Below are the code and all the weights of a small trained network. Each question names an input and a target symbol and asks about switching units off, where a switched-off unit gives its printed mean instead of its output.

import numpy as np


def w(rows, s, z=0):
    codes = np.array(rows[::2]) - 128.0
    scale = np.full(codes.shape[1], s)
    scale[-1] = z or s
    return codes * scale


def f(y):
    return np.maximum(y, 0)


def softmax(a):
    e = np.exp(a - a.max(-1, keepdims=True))
    return e / e.sum(-1, keepdims=True)


def log_softmax(a):
    a = a - a.max(-1, keepdims=True)
    return a - np.log(np.exp(a).sum(-1, keepdims=True))


def net(x, mask):
    ids = ['αβγεηλπστφψω'.index(c) for c in x.split()]
    T = len(ids)
    res = E[ids] + P[:T]
    q, k, v = (res @ M[0].T for M in (Q, K, V))
    z = softmax(np.where(np.tri(T) > 0, q @ k.T / 2**0.5, -1e9)) @ v
    res = res + np.where(mask[0], z, O[0][:, -1]) @ O[0][:, :-1]
    y = f(res @ A[0][:, :-1].T + A[0][:, -1])
    res = res + np.where(mask[1:17], y, B[0][:, -1]) @ B[0][:, :-1]
    return log_softmax(res[-1] @ U[:, :-1].T + U[:, -1])


Q, K, V, O, A, B = {}, {}, {}, {}, {}, {}
E = w([
[134,54,198],'α',
[76,139,202],'β',
[131,178,154],'γ',
[158,16,154],'ε',
[151,89,52],'η',
[162,179,117],'λ',
[180,139,178],'π',
[178,254,123],'σ',
[53,77,231],'τ',
[56,81,216],'φ',
[119,207,187],'ψ',
[163,89,36],'ω',
],0.015)
P = w([
[142,150,252],'0',
[112,163,235],'1',
[120,195,199],'2',
[148,222,172],'3',
[161,226,157],'4',
[174,238,158],'5',
[166,249,140],'6',
[193,236,138],'7',
[202,249,129],'8',
[198,253,135],'9',
],0.0029)
Q[0] = w([
[91,71,9],'h0',
[147,105,218],'h0',
],0.016)
K[0] = w([
[184,54,9],'h0',
[55,148,248],'h0',
],0.012)
V[0] = w([
[23,161,2],'h0',
[165,177,214],'h0',
],0.008)
O[0] = w([
[254,133,212,3],'h0',
[1,185,1,227],'h0',
],0.0065,0.0052)
A[0] = w([
[103,211,171,60],'n0',
[141,179,129,59],'n1',
[149,181,106,63],'n2',
[100,192,143,64],'n3',
[97,118,249,60],'n4',
[153,245,86,143],'n5',
[175,91,144,91],'n6',
[174,99,191,4],'n7',
[107,205,174,67],'n8',
[24,143,197,97],'n9',
[172,198,80,72],'n10',
[116,20,69,136],'n11',
[67,151,126,140],'n12',
[166,148,198,25],'n13',
[86,92,64,98],'n14',
[95,72,140,68],'n15',
],0.013,0.012)
B[0] = w([
[194,128,114,156],'n0',
[97,19,55,131],'n1',
[213,30,141,133],'n2',
[216,96,46,153],'n3',
[63,244,103,138],'n4',
[10,129,102,197],'n5',
[161,89,204,145],'n6',
[5,28,211,128],'n7',
[241,196,62,153],'n8',
[157,81,193,255],'n9',
[170,50,160,142],'n10',
[205,166,36,213],'n11',
[193,147,198,244],'n12',
[104,39,50,128],'n13',
[102,153,75,175],'n14',
[4,21,49,147],'n15',
],0.011,0.0089)
U = w([
[94,58,132,255],'α',
[149,169,187,145],'β',
[122,135,123,70],'γ',
[99,196,122,171],'ε',
[223,99,117,27],'η',
[64,175,106,156],'λ',
[70,172,138,143],'π',
[128,129,44,54],'σ',
[121,137,127,91],'τ',
[64,72,200,78],'φ',
[156,251,110,115],'ψ',
[114,133,131,159],'ω',
],0.014,0.0091)

Each question gives the input, a string of symbols that net reads in full, and the target symbol t.
The units are the heads (2 rows each of Q, K, V and O) and the neurons (one row each of A and B). Each row of codes is followed by its name. A weight is (code - 128) times the scale printed after its matrix; where a second scale follows, it is the last column's (O, A, B and U).
mask holds one flag per unit, heads first, then neurons. A switched-off unit (its flag False) gives its mean, the last column of its rows in O or B, instead of its output. The means were averaged over made-up inputs and are rounded, as every weight is.
A unit's drop is (log p(t) with every unit on - log p(t) with that unit switched off) / (log p(t) with every unit on - log p(t) with every unit switched off).
The circuit of an input: a set's keep is (log p(t) with only the set's units on - log p(t) with every unit switched off) / (log p(t) with every unit on - log p(t) with every unit switched off). Starting from the 12 units with the biggest drops (on a tie, the unit counted first), units are removed one at a time, each time the one whose removal leaves the highest keep (on an exact tie, the one counted first), for as long as the keep stays at least 0.8.
units of the circuit, in order: the units of the circuit, biggest drop first
top k neurons: the k neurons with the biggest drops, biggest first
drop when u is switched off: that unit's drop, to one decimal
input α σ α τ τ, target φ: top 4 neurons : (n9 n11 n15 n8)
input α ψ π λ α ω α τ ω π, target λ: units of the circuit, in order : (n5 n9 h0)
input γ α α γ η β, target β: top 3 neurons : (n9 n12 n11)
input α β λ α α η φ ω β σ, target σ: top 2 neurons : (n5 n8)
input α α α α α α α β, target β: units of the circuit, in order : (n12 n9 n15)
input β α τ ε, target σ: top 2 neurons : (n11 n9)
input τ ε β γ β π β α α η, target η: top 2 neurons : (n5 n6)
input α α α α ω α τ, target φ: top 2 neurons : (n9 n11)
input ε α β ω, target η: top neuron : (n5)
input α β γ α η α λ, target λ: drop when n5 is switched off : 0.8
input γ τ α α τ λ, target λ: drop when h0 is switched off : 0.1
input ω α π ω ω ψ σ, target σ: drop when n5 is switched off : 1.2
input ε α β α η, target η: drop when n9 is switched off : -0.1
